Here is a tiny trained network, its code and every weight. The questions are about switching its units off for an input and a class, where a switched-off unit gives its printed mean instead of its output.

import numpy as np


def w(rows, s, z=0):
    codes = np.array(rows[::2]) - 128.0
    scale = np.full(codes.shape[1], s)
    scale[-1] = z or s
    return codes * scale


def norm(h):
    return h / np.sqrt((h * h).mean(-1, keepdims=True) + 1e-5)


def f(y):
    return np.maximum(y, 0)


def log_softmax(a):
    a = a - a.max(-1, keepdims=True)
    return a - np.log(np.exp(a).sum(-1, keepdims=True))


def net(x, mask):
    res = np.array(x, float).reshape(1, 6) / 4 @ E
    u = 0
    for l in range(2):
        y = f(norm(res) @ A[l][:, :-1].T + A[l][:, -1])
        res = res + np.where(mask[u : u + 8], y, B[l][:, -1]) @ B[l][:, :-1]
        u += 8
    return log_softmax(norm(res)[-1] @ U[:, :-1].T + U[:, -1])


A, B = {}, {}
E = w([
[100,212,147,156,177],'x0',
[157,65,31,151,147],'x1',
[181,166,56,147,66],'x2',
[204,78,187,103,193],'x3',
[112,74,254,243,158],'x4',
[88,148,156,63,158],'x5',
],0.0069)
A[0] = w([
[79,172,95,63,157,37],'L0N1',
[228,116,95,119,184,154],'L0N2',
[123,195,54,129,101,128],'L0N3',
[90,128,148,135,111,204],'L0N4',
[52,211,153,89,82,120],'L0N5',
[2,114,113,159,87,253],'L0N6',
[119,217,82,100,227,216],'L0N7',
[49,159,112,119,122,116],'L0N8',
],0.0093,0.0027)
B[0] = w([
[150,132,149,133,90,193],'L0N1',
[39,121,96,68,164,227],'L0N2',
[154,117,94,179,85,237],'L0N3',
[181,161,187,187,77,191],'L0N4',
[205,110,166,154,46,247],'L0N5',
[255,88,163,168,72,248],'L0N6',
[61,142,146,69,26,253],'L0N7',
[223,160,183,101,43,194],'L0N8',
],0.0074,0.0048)
A[1] = w([
[144,107,38,59,81,38],'L1N1',
[121,108,53,149,74,68],'L1N2',
[214,57,255,137,173,209],'L1N3',
[185,136,63,111,123,115],'L1N4',
[47,102,119,45,192,49],'L1N5',
[151,75,41,203,183,171],'L1N6',
[141,124,99,64,170,1],'L1N7',
[63,44,117,108,182,46],'L1N8',
],0.0072,0.0016)
B[1] = w([
[10,221,139,113,136,191],'L1N1',
[120,131,63,168,115,172],'L1N2',
[133,146,148,99,255,255],'L1N3',
[23,155,105,168,130,166],'L1N4',
[246,81,86,69,164,161],'L1N5',
[94,80,63,111,162,164],'L1N6',
[48,34,122,201,205,145],'L1N7',
[64,114,169,25,165,161],'L1N8',
],0.0062,0.0073)
U = w([
[75,96,138,46,209,248],'0',
[94,180,71,113,165,3],'1',
[98,213,153,78,103,161],'2',
[65,148,57,124,144,211],'3',
[147,117,166,153,199,183],'4',
[108,132,254,93,202,37],'5',
[153,121,148,129,106,97],'6',
],0.012,0.0031)

Each question gives the input, the list of numbers given to net, and the class t.
The units are the neurons (one row each of A and B). Each row of codes is followed by its name. A weight is (code - 128) times the scale printed after its matrix; where a second scale follows, it is the last column's (A, B and U).
mask holds one flag per neuron, layer by layer. A switched-off neuron (its flag False) gives its mean, the last column of its row in B, instead of its output. The means were averaged over made-up inputs and are rounded, as every weight is.
A unit's drop is (log p(t) with every unit on - log p(t) with that unit switched off) / (log p(t) with every unit on - log p(t) with every unit switched off).
The circuit of an input: a set's keep is (log p(t) with only the set's units on - log p(t) with every unit switched off) / (log p(t) with every unit on - log p(t) with every unit switched off). Starting from the 12 units with the biggest drops (on a tie, the unit counted first), units are removed one at a time, each time the one whose removal leaves the highest keep (on an exact tie, the one counted first), for as long as the keep stays at least 0.8.
units of the circuit, in order: the units of the circuit, biggest drop first
k most important neurons: the k neurons with the biggest drops, biggest first
k most important neurons of layer l: the k neurons of layer l with the biggest drops, biggest first
drop of u: that unit's drop, to one decimal
input [4,1,1,6,1,-5], class 0: most important neuron	(L0N2)
input [0,4,-3,-3,5,8], class 4: 2 most important neurons of layer 1	(L1N1 L1N8)
input [2,-4,-1,-6,-5,0], class 6: 2 most important neurons	(L0N5 L0N6)
input [-4,-8,8,-5,7,6], class 4: units of the circuit, in order	(L0N7 L0N6 L1N1)
input [6,-7,-4,-7,-1,2], class 6: units of the circuit, in order	(L0N5 L0N6 L1N1)
input [-3,-8,-6,-7,2,-5], class 6: 2 most important neurons of layer 0	(L0N6 L0N5)
input [7,2,1,5,-3,-5], class 3: 2 most important neurons	(L1N3 L0N3)
input [-1,8,-2,8,7,3], class 0: 2 most important neurons of layer 1	(L1N8 L1N6)
input [-5,-2,7,4,4,-8], class 3: 2 most important neurons of layer 1	(L1N6 L1N2)
input [-7,-7,0,-5,-4,0], class 6: drop of L0N6	0.1
input [7,5,-3,-6,2,0], class 6: drop of L0N6	0.2
input [4,-1,0,8,1,4], class 0: drop of L0N6	0.2
input [8,-6,-8,-7,-2,-1], class 6: drop of L0N5	0.2
input [8,1,-2,5,0,-2], class 0: most important neuron of layer 1	(L1N5)
